Here is a tiny trained network, its code and every weight. The questions are about switching its units off for an input and a class, where a switched-off unit gives its printed mean instead of its output.

import numpy as np


def w(rows, s, z=0):
    codes = np.array(rows[::2]) - 128.0
    scale = np.full(codes.shape[1], s)
    scale[-1] = z or s
    return codes * scale


def f(y):
    return np.maximum(y, 0)


def log_softmax(a):
    a = a - a.max(-1, keepdims=True)
    return a - np.log(np.exp(a).sum(-1, keepdims=True))


def net(x, mask):
    res = np.array(x, float).reshape(1, 4) / 4 @ E
    y = f(res @ A[0][:, :-1].T + A[0][:, -1])
    res = res + np.where(mask, y, B[0][:, -1]) @ B[0][:, :-1]
    return log_softmax(res[-1] @ U[:, :-1].T + U[:, -1])


A, B = {}, {}
E = w([
[128,128,127,128],'x0',
[157,128,25,158],'x1',
[88,247,128,196],'x2',
[203,114,173,178],'x3',
],0.014)
A[0] = w([
[34,119,172,48,255],'neuron 1',
[148,204,144,170,122],'neuron 2',
[184,130,170,200,98],'neuron 3',
[195,53,107,98,163],'neuron 4',
[228,139,55,253,108],'neuron 5',
[156,132,31,134,119],'neuron 6',
[197,121,232,185,175],'neuron 7',
[84,130,26,105,158],'neuron 8',
[52,208,151,162,148],'neuron 9',
],0.018,0.0075)
B[0] = w([
[32,39,202,158,245],'neuron 1',
[84,122,202,109,214],'neuron 2',
[153,134,227,132,196],'neuron 3',
[155,99,81,14,227],'neuron 4',
[48,164,148,3,243],'neuron 5',
[113,106,17,167,205],'neuron 6',
[251,110,205,118,241],'neuron 7',
[78,72,18,139,219],'neuron 8',
[120,215,127,221,249],'neuron 9',
],0.025,0.019)
U = w([
[29,84,200,76,213],'0',
[247,26,161,143,71],'1',
[78,125,171,232,3],'2',
[221,177,201,186,127],'3',
[134,48,61,139,198],'4',
[180,206,94,24,56],'5',
[85,196,46,190,210],'6',
],0.011,0.0046)

Each question gives the input, the list of numbers given to net, and the class t.
The units are the neurons (one row each of A and B). Each row of codes is followed by its name. A weight is (code - 128) times the scale printed after its matrix; where a second scale follows, it is the last column's (A, B and U).
mask holds one flag per neuron, in row order. A switched-off neuron (its flag False) gives its mean, the last column of its row in B, instead of its output. The means were averaged over made-up inputs and are rounded, as every weight is.
A unit's drop is (log p(t) with every unit on - log p(t) with that unit switched off) / (log p(t) with every unit on - log p(t) with every unit switched off).
The circuit of an input: a set's keep is (log p(t) with only the set's units on - log p(t) with every unit switched off) / (log p(t) with every unit on - log p(t) with every unit switched off). Starting from all 9 units, units are removed one at a time, each time the one whose removal leaves the highest keep (on an exact tie, the one counted first), for as long as the keep stays at least 0.8.
units of the circuit, in order: the units of the circuit, biggest drop first
most important unit: the unit with the biggest drop
k most important neurons: the k neurons with the biggest drops, biggest first
drop of u: that unit's drop, to one decimal
input [0,-6,1,-4], class 2: 2 most important neurons : (neuron 5; neuron 4)
input [1,8,0,-1], class 4: most important unit : neuron 9
input [-3,3,3,0], class 6: units of the circuit, in order : (neuron 1; neuron 7)
input [-5,-8,-8,1], class 1: 2 most important neurons : (neuron 5; neuron 7)
input [3,3,2,0], class 6: units of the circuit, in order : (neuron 1; neuron 7)
input [-5,1,-8,6], class 5: 2 most important neurons : (neuron 4; neuron 1)
input [-7,1,4,0], class 6: units of the circuit, in order : (neuron 1; neuron 7)
input [4,-3,-7,1], class 1: 2 most important neurons : (neuron 5; neuron 2)
input [-4,-6,1,-4], class 2: units of the circuit, in order : (neuron 5; neuron 4)
input [8,-2,8,-8], class 2: 2 most important neurons : (neuron 9; neuron 1)
input [-4,1,-3,-5], class 4: 2 most important neurons : (neuron 5; neuron 2)
input [-7,2,8,-1], class 6: 2 most important neurons : (neuron 9; neuron 1)
input [5,7,0,8], class 5: 3 most important neurons : (neuron 1; neuron 5; neuron 4)
input [-2,-7,7,2], class 3: units of the circuit, in order : (neuron 7)
input [-4,-3,2,-8], class 2: 2 most important neurons : (neuron 5; neuron 9)
input [5,4,0,-7], class 4: 2 most important neurons : (neuron 9; neuron 8)
input [0,8,-4,1], class 5: 3 most important neurons : (neuron 5; neuron 1; neuron 4)
input [6,-7,-8,7], class 1: drop of neuron 9 : 0.0
input [-1,0,3,-5], class 2: drop of neuron 1 : 0.1
input [1,-6,8,-1], class 2: units of the circuit, in order : (neuron 9)
input [-6,-8,6,-6], class 2: drop of neuron 9 : 0.6
